Below is a small trained network, with its code and all its weights. Each question gives an input and a class and asks what happens when units are switched off, that is, made to give their printed mean instead of their output.

import numpy as np


def w(rows, s, z=0):
    codes = np.array(rows[::2]) - 128.0
    scale = np.full(codes.shape[1], s)
    scale[-1] = z or s
    return codes * scale


def norm(h):
    return h / np.sqrt((h * h).mean(-1, keepdims=True) + 1e-5)


def f(y):
    return y / 2 * (1 + np.tanh(0.7978845608 * (y + 0.044715 * y**3)))


def log_softmax(a):
    a = a - a.max(-1, keepdims=True)
    return a - np.log(np.exp(a).sum(-1, keepdims=True))


def net(x, mask):
    res = np.array(x, float).reshape(1, 2) / 4 @ E
    u = 0
    for l in range(2):
        y = f(norm(res) @ A[l][:, :-1].T + A[l][:, -1])
        res = res + np.where(mask[u : u + 5], y, B[l][:, -1]) @ B[l][:, :-1]
        u += 5
    return log_softmax(norm(res)[-1] @ U[:, :-1].T + U[:, -1])


A, B = {}, {}
E = w([
[160,118,7,107,173,142,171,166,226],'x0',
[139,85,2,45,67,200,81,82,129],'x1',
],0.009)
A[0] = w([
[142,178,60,123,120,152,171,165,162,24],'0.n0',
[118,93,24,148,100,199,85,133,167,70],'0.n1',
[254,82,148,187,90,98,94,34,95,132],'0.n2',
[77,183,96,133,144,128,176,92,201,36],'0.n3',
[169,83,61,40,82,172,92,79,139,252],'0.n4',
],0.0091,0.0045)
B[0] = w([
[184,72,94,196,142,220,129,96,222,161],'0.n0',
[183,120,60,64,199,125,131,215,147,203],'0.n1',
[129,152,254,94,92,96,228,76,143,157],'0.n2',
[209,45,143,97,171,47,92,76,150,144],'0.n3',
[41,254,181,94,43,120,121,202,70,251],'0.n4',
],0.0094,0.012)
A[1] = w([
[56,159,176,160,80,160,114,127,23,199],'1.n0',
[17,149,175,182,28,93,93,134,1,237],'1.n1',
[184,54,90,90,149,136,214,48,199,2],'1.n2',
[131,176,111,97,198,72,129,188,137,80],'1.n3',
[69,150,231,246,157,69,128,150,78,236],'1.n4',
],0.0082,0.0033)
B[1] = w([
[41,232,149,45,103,175,165,33,75,212],'1.n0',
[85,180,193,1,67,178,165,86,58,244],'1.n1',
[39,173,165,166,102,99,189,45,110,146],'1.n2',
[212,70,98,188,215,114,92,170,112,166],'1.n3',
[123,201,87,12,86,213,110,153,68,252],'1.n4',
],0.0097,0.014)
U = w([
[41,188,232,50,12,163,72,61,2,254],'0',
[161,6,186,233,174,80,187,53,209,25],'1',
[207,114,60,128,190,165,126,230,118,44],'2',
],0.009,0.0045)

Each question gives the input, the list of numbers given to net, and the class t.
The units are the neurons (one row each of A and B). Each row of codes is followed by its name. A weight is (code - 128) times the scale printed after its matrix; where a second scale follows, it is the last column's (A, B and U).
mask holds one flag per neuron, layer by layer. A switched-off neuron (its flag False) gives its mean, the last column of its row in B, instead of its output. The means were averaged over made-up inputs and are rounded, as every weight is.
A unit's drop is (log p(t) with every unit on - log p(t) with that unit switched off) / (log p(t) with every unit on - log p(t) with every unit switched off).
The circuit of an input: a set's keep is (log p(t) with only the set's units on - log p(t) with every unit switched off) / (log p(t) with every unit on - log p(t) with every unit switched off). Starting from all 10 units, units are removed one at a time, each time the one whose removal leaves the highest keep (on an exact tie, the one counted first), for as long as the keep stays at least 0.8.
circuit, biggest first: the units of the circuit, biggest drop first
most important unit: the unit with the biggest drop
top k neurons: the k neurons with the biggest drops, biggest first
top k neurons in layer l: the k neurons of layer l with the biggest drops, biggest first
drop of u: that unit's drop, to one decimal
input [1,-1], class 1: top 3 neurons -> [0.n4; 1.n4; 1.n1]
input [2,-4], class 2: most important unit -> 0.n4
input [4,-5], class 2: circuit, biggest first -> [1.n1; 0.n4]
input [2,2], class 2: top 3 neurons -> [0.n1; 1.n1; 0.n0]
input [3,-3], class 1: circuit, biggest first -> [0.n4; 1.n4; 1.n1]
input [5,-7], class 2: top 2 neurons -> [0.n4; 1.n1]
input [7,-7], class 1: top 2 neurons in layer 0 -> [0.n4; 0.n3]
input [3,-6], class 2: top 3 neurons -> [0.n4; 1.n1; 1.n0]
input [6,3], class 2: drop of 1.n2 -> 0.0
input [4,-1], class 1: drop of 1.n4 -> 0.3
input [6,-2], class 1: drop of 0.n4 -> 0.1
input [6,5], class 2: drop of 0.n1 -> 0.3
